Small tables with named rows and columns. After each table, cells are looked up by row and column.

Table Sol
	Pes	Kudal
Nud	-1221	6982
Ripopuz	-737	2482
Doka	-1313	-5157
Zoram	-519	-5111

What is the Kudal of Zoram in Sol?
-5111
What is the Pes of Doka in Sol?
-1313
What is the Kudal of Doka in Sol?
-5157
What is the Pes of Nud in Sol?
-1221
What is the Kudal of Nud in Sol?
6982
What is the Pes of Ripopuz in Sol?
-737
What is the Kudal of Ripopuz in Sol?
2482
What is the Pes of Zoram in Sol?
-519

Futigov
         Paluniv  Budani   Zikad     Lef   Taveg    Lomu     Lun     Rim    Zuba
Kopu       0.445   0.708  -0.080  -0.099  -0.276   0.203   0.171   0.227   0.133
Kof        0.027  -0.100   0.070   0.159   0.295   0.185  -0.302   0.639   0.101
Kob       -0.018  -0.669   0.116  -0.031  -0.201   0.126  -0.943  -0.060   0.141
Ruta      -0.221  -0.640   0.160  -0.283   0.254  -0.010   0.859   0.325  -0.235
Setot      0.575   0.076   0.025   0.062  -0.222  -0.094  -0.549  -0.348  -0.097
Ralanat   -0.454   0.185  -0.143  -0.212   0.056  -0.361  -0.469   0.171  -0.016
Zer       -0.151  -0.887   0.038  -0.241   0.096   0.160  -0.011   0.248   0.546
Konod     -0.213  -0.301  -0.003   0.152  -0.388   0.044  -0.052  -0.315   0.141

What is the Budani of Ralanat in Futigov?
0.185
What is the Zuba of Zer in Futigov?
0.546
What is the Zuba of Setot in Futigov?
-0.097
What is the Lun of Konod in Futigov?
-0.052
What is the Lun of Kof in Futigov?
-0.302
What is the Lef of Setot in Futigov?
0.062
What is the Budani of Setot in Futigov?
0.076
What is the Paluniv of Ralanat in Futigov?
-0.454
What is the Taveg of Ralanat in Futigov?
0.056
What is the Lomu of Kof in Futigov?
0.185
What is the Taveg of Ruta in Futigov?
0.254
What is the Zikad of Kof in Futigov?
0.070
What is the Rim of Ralanat in Futigov?
0.171
What is the Zikad of Zer in Futigov?
0.038

Gev
columns: Fubeg, Kidinud, Mudi, Zasepa, Nuf, Rovo, Tuv, Zedi
Gez: [159, 159, 158, 160, 159, 160, 159, 160]
Gug: [153, 77, 208, 60, 119, 66, 168, 79]
Mazaba: [118, 142, 100, 148, 129, 146, 113, 142]
Zus: [110, 159, 74, 170, 132, 166, 100, 158]
Nas: [159, 159, 158, 160, 159, 160, 159, 160]
Zod: [140, 94, 173, 84, 119, 88, 149, 95]
Zaf: [97, 182, 36, 201, 135, 194, 80, 180]
Tidiv: [98, 181, 38, 200, 135, 193, 81, 179]

Mudi of Mazaba is 100
Rovo of Mazaba is 146
Zasepa of Tidiv is 200
Zasepa of Mazaba is 148
Kidinud of Gez is 159
Mudi of Gug is 208
Tuv of Nas is 159
Mudi of Nas is 158
Tuv of Mazaba is 113
Rovo of Zod is 88
Zedi of Nas is 160
Nuf of Tidiv is 135
Zedi of Zaf is 180
Kidinud of Zod is 94
Rovo of Zus is 166
Nuf of Gug is 119
Zedi of Zus is 158
Nuf of Nas is 159

Diruse =
	Lupo	Lenov	Safoso	Ramisa	Moba	Fimo	Gemabu	Veligak	Benezo	Fiku
Mar	0.089	0.892	0.413	-0.315	-0.129	-0.307	-0.551	-0.123	0.540	0.258
Vubeb	0.675	0.559	0.189	-0.225	0.881	-0.546	0.258	0.463	0.311	0.922
Zoninu	-0.125	-0.305	-0.325	0.806	0.104	0.650	0.586	0.330	-0.177	0.481
Bobi	0.886	0.038	0.687	0.580	0.252	0.524	0.457	-0.415	0.044	0.450
Suko	-0.058	-0.547	-0.271	0.300	-0.058	0.598	-0.513	-0.402	0.633	0.175
Kul	0.702	0.702	0.330	0.529	0.025	0.472	0.186	-0.033	0.324	0.080
Piz	0.008	0.910	-0.160	-0.284	0.186	0.832	-0.168	-0.409	-0.516	0.677
Gaz	0.500	0.355	0.366	0.645	0.785	-0.543	0.195	0.032	-0.184	0.948
Fuvibo	0.020	0.550	-0.497	-0.566	-0.409	0.758	0.920	-0.571	0.231	0.677

Piz, Lupo => 0.008
Vubeb, Lupo => 0.675
Zoninu, Ramisa => 0.806
Gaz, Veligak => 0.032
Zoninu, Safoso => -0.325
Kul, Veligak => -0.033
Piz, Gemabu => -0.168
Bobi, Moba => 0.252
Bobi, Benezo => 0.044
Vubeb, Ramisa => -0.225
Kul, Lupo => 0.702
Kul, Safoso => 0.330
Bobi, Fimo => 0.524
Suko, Veligak => -0.402
Suko, Fiku => 0.175
Fuvibo, Fiku => 0.677
Gaz, Safoso => 0.366
Suko, Moba => -0.058
Mar, Veligak => -0.123
Fuvibo, Veligak => -0.571

